Below is a small trained network, with its code and all its weights. Each question gives an input and a class and asks what happens when units are switched off, that is, made to give their printed mean instead of their output.

import numpy as np


def w(rows, s, z=0):
    codes = np.array(rows[::2]) - 128.0
    scale = np.full(codes.shape[1], s)
    scale[-1] = z or s
    return codes * scale


def norm(h):
    return h / np.sqrt((h * h).mean(-1, keepdims=True) + 1e-5)


def f(y):
    return y / 2 * (1 + np.tanh(0.7978845608 * (y + 0.044715 * y**3)))


def log_softmax(a):
    a = a - a.max(-1, keepdims=True)
    return a - np.log(np.exp(a).sum(-1, keepdims=True))


def net(x, mask):
    res = np.array(x, float).reshape(1, 7) / 4 @ E
    u = 0
    for l in range(2):
        y = f(norm(res) @ A[l][:, :-1].T + A[l][:, -1])
        res = res + np.where(mask[u : u + 16], y, B[l][:, -1]) @ B[l][:, :-1]
        u += 16
    return log_softmax(norm(res)[-1] @ U[:, :-1].T + U[:, -1])


A, B = {}, {}
E = w([
[80,89,101,159,124,145,124,132,100,108,162],'x0',
[120,120,140,95,204,135,43,181,52,227,177],'x1',
[104,75,65,104,148,186,249,123,188,178,144],'x2',
[140,154,197,142,160,205,41,132,174,179,164],'x3',
[81,215,123,164,107,145,124,178,91,148,137],'x4',
[75,198,85,55,195,138,75,132,178,164,49],'x5',
[168,108,161,42,174,188,118,149,81,77,129],'x6',
],0.0019)
A[0] = w([
[145,150,155,130,192,109,51,187,10,155,173,42],'0.n1',
[45,180,37,162,160,138,125,229,91,124,189,59],'0.n2',
[146,117,116,220,70,96,220,131,90,81,145,120],'0.n3',
[95,177,184,173,83,133,224,121,153,80,143,15],'0.n4',
[111,77,125,116,188,217,127,124,136,159,172,102],'0.n5',
[160,53,175,192,107,159,167,149,128,203,199,28],'0.n6',
[110,91,65,104,102,142,252,124,123,181,157,78],'0.n7',
[94,144,177,103,121,132,87,111,138,69,177,89],'0.n8',
[37,240,93,172,164,202,138,164,183,191,137,73],'0.n9',
[157,176,228,150,96,143,18,143,141,156,136,186],'0.n10',
[158,66,114,169,132,52,115,102,74,58,161,52],'0.n11',
[143,85,106,88,115,90,176,83,104,175,120,124],'0.n12',
[209,30,219,130,114,126,82,58,168,38,99,58],'0.n13',
[174,106,107,91,208,113,87,180,101,174,134,90],'0.n14',
[107,155,127,143,138,102,75,161,16,134,164,12],'0.n15',
[90,120,116,40,218,144,36,139,118,199,104,19],'0.n16',
],0.0029,0.0011)
B[0] = w([
[46,77,158,88,11,111,118,115,85,52,26,224],'0.n1',
[80,26,200,170,60,95,146,76,136,17,187,166],'0.n2',
[78,122,91,93,203,160,89,102,192,206,83,237],'0.n3',
[102,144,76,106,157,150,41,146,137,156,84,153],'0.n4',
[237,216,164,109,166,158,127,160,119,44,139,161],'0.n5',
[146,126,151,178,168,113,173,112,176,91,250,168],'0.n6',
[63,32,155,142,191,140,109,203,183,38,173,199],'0.n7',
[174,54,54,124,151,186,121,180,130,199,124,131],'0.n8',
[123,32,144,145,62,134,32,146,81,149,2,199],'0.n9',
[78,63,76,97,144,102,225,160,107,190,177,250],'0.n10',
[94,200,144,98,99,227,74,99,173,209,83,174],'0.n11',
[71,174,125,171,159,142,152,155,171,105,138,158],'0.n12',
[84,125,54,231,114,180,106,192,100,101,156,191],'0.n13',
[128,142,119,186,89,159,63,91,155,132,70,173],'0.n14',
[109,78,186,119,54,92,123,117,78,83,150,167],'0.n15',
[137,105,88,148,112,218,80,127,200,210,63,220],'0.n16',
],0.0023,0.0018)
A[1] = w([
[118,155,125,62,148,88,163,123,125,102,87,103],'1.n1',
[85,107,91,127,128,114,195,120,150,112,111,103],'1.n2',
[122,147,139,79,145,151,135,133,143,158,81,102],'1.n3',
[137,91,121,112,143,125,109,116,149,151,127,152],'1.n4',
[168,122,134,85,173,167,119,146,103,67,127,112],'1.n5',
[152,201,132,68,163,46,185,131,134,124,108,25],'1.n6',
[135,119,169,172,142,113,146,112,134,142,221,69],'1.n7',
[107,83,120,171,108,161,86,106,139,130,175,10],'1.n8',
[75,115,94,133,150,87,122,184,85,138,98,157],'1.n9',
[149,110,181,96,131,137,110,158,2,143,176,116],'1.n10',
[116,109,150,70,177,150,85,145,139,230,98,74],'1.n11',
[123,93,136,137,158,104,184,129,141,118,176,99],'1.n12',
[166,130,178,103,130,130,109,154,114,132,168,135],'1.n13',
[156,117,96,149,71,131,150,110,120,95,99,98],'1.n14',
[98,167,95,197,80,30,110,95,154,177,108,146],'1.n15',
[76,107,94,97,156,73,158,117,114,99,103,126],'1.n16',
],0.0047,0.0013)
B[1] = w([
[186,169,139,161,145,113,169,110,144,190,226,143],'1.n1',
[115,92,132,167,149,155,85,146,94,94,157,183],'1.n2',
[194,146,131,142,165,144,110,126,80,158,130,154],'1.n3',
[130,164,108,166,104,141,148,166,111,67,139,154],'1.n4',
[101,164,141,138,105,76,91,116,138,204,62,162],'1.n5',
[206,200,112,104,141,76,170,65,68,196,235,120],'1.n6',
[170,171,42,116,204,112,226,121,147,84,165,161],'1.n7',
[170,170,119,62,148,112,170,106,133,143,141,159],'1.n8',
[117,91,148,163,106,152,135,106,166,79,139,188],'1.n9',
[8,56,165,145,71,70,106,103,133,131,97,221],'1.n10',
[166,177,74,168,139,210,106,175,187,3,21,209],'1.n11',
[132,134,51,159,177,143,180,170,148,63,192,161],'1.n12',
[68,86,104,152,112,119,144,111,157,96,125,143],'1.n13',
[114,126,135,121,141,193,82,195,132,140,106,147],'1.n14',
[91,90,231,40,74,58,104,105,20,170,136,255],'1.n15',
[123,94,132,160,127,164,148,155,180,107,177,174],'1.n16',
],0.0036,0.0029)
U = w([
[197,195,83,121,162,235,57,162,181,100,2,130],'0',
[133,98,42,162,199,159,235,142,187,56,243,192],'1',
[8,66,211,110,17,74,62,115,70,124,86,175],'2',
[217,228,156,67,115,48,165,58,67,214,191,7],'3',
],0.0059,0.0016)

Each question gives the input, the list of numbers given to net, and the class t.
The units are the neurons (one row each of A and B). Each row of codes is followed by its name. A weight is (code - 128) times the scale printed after its matrix; where a second scale follows, it is the last column's (A, B and U).
mask holds one flag per neuron, layer by layer. A switched-off neuron (its flag False) gives its mean, the last column of its row in B, instead of its output. The means were averaged over made-up inputs and are rounded, as every weight is.
A unit's drop is (log p(t) with every unit on - log p(t) with that unit switched off) / (log p(t) with every unit on - log p(t) with every unit switched off).
The circuit of an input: a set's keep is (log p(t) with only the set's units on - log p(t) with every unit switched off) / (log p(t) with every unit on - log p(t) with every unit switched off). Starting from the 12 units with the biggest drops (on a tie, the unit counted first), units are removed one at a time, each time the one whose removal leaves the highest keep (on an exact tie, the one counted first), for as long as the keep stays at least 0.8.
circuit, biggest first: the units of the circuit, biggest drop first
top k neurons: the k neurons with the biggest drops, biggest first
top k neurons in layer l: the k neurons of layer l with the biggest drops, biggest first
drop when u is switched off: that unit's drop, to one decimal
input [-8,-8,7,6,8,2,-7], class 2: circuit, biggest first => (1.n15 0.n9)
input [-4,-6,-2,5,0,-8,-2], class 1: circuit, biggest first => (1.n7 0.n1)
input [-1,7,-7,2,-5,4,-1], class 0: top 2 neurons => (1.n11 0.n16)
input [8,-2,-4,5,-5,2,3], class 0: circuit, biggest first => (1.n15)
input [-5,-6,-3,2,-5,-8,5], class 1: top 3 neurons in layer 1 => (1.n11 1.n7 1.n15)
input [3,0,-3,-4,-5,5,0], class 0: top 2 neurons in layer 1 => (1.n10 1.n11)
input [2,6,0,-3,-1,6,3], class 0: top 2 neurons => (0.n16 1.n11)
input [6,-2,-5,4,-2,4,2], class 0: top 2 neurons in layer 1 => (1.n15 1.n11)
input [-5,-2,-2,-2,4,7,1], class 3: top 3 neurons in layer 1 => (1.n6 1.n1 1.n15)
input [-1,-3,0,1,-3,5,-4], class 3: top 4 neurons in layer 1 => (1.n6 1.n15 1.n10 1.n1)
input [5,0,-1,8,3,-6,0], class 1: top 3 neurons => (1.n7 0.n6 1.n15)
input [8,-2,-8,1,-5,-5,-7], class 3: top 2 neurons in layer 0 => (0.n9 0.n1)
input [3,3,4,-6,5,1,-2], class 1: top 2 neurons in layer 0 => (0.n7 0.n1)
input [-8,2,-4,-7,-2,0,-4], class 3: circuit, biggest first => (1.n6)
input [0,4,6,4,1,-1,2], class 0: top 2 neurons => (0.n16 0.n9)
input [-8,-4,-1,-5,1,-5,1], class 3: top 2 neurons => (1.n6 0.n9)
input [-2,-5,-8,3,-7,-8,-6], class 3: top 2 neurons in layer 0 => (0.n1 0.n9)
input [5,-4,1,7,-5,-1,2], class 1: drop when 1.n11 is switched off => 0.1
input [8,6,4,-4,-5,5,4], class 0: drop when 0.n16 is switched off => 0.2
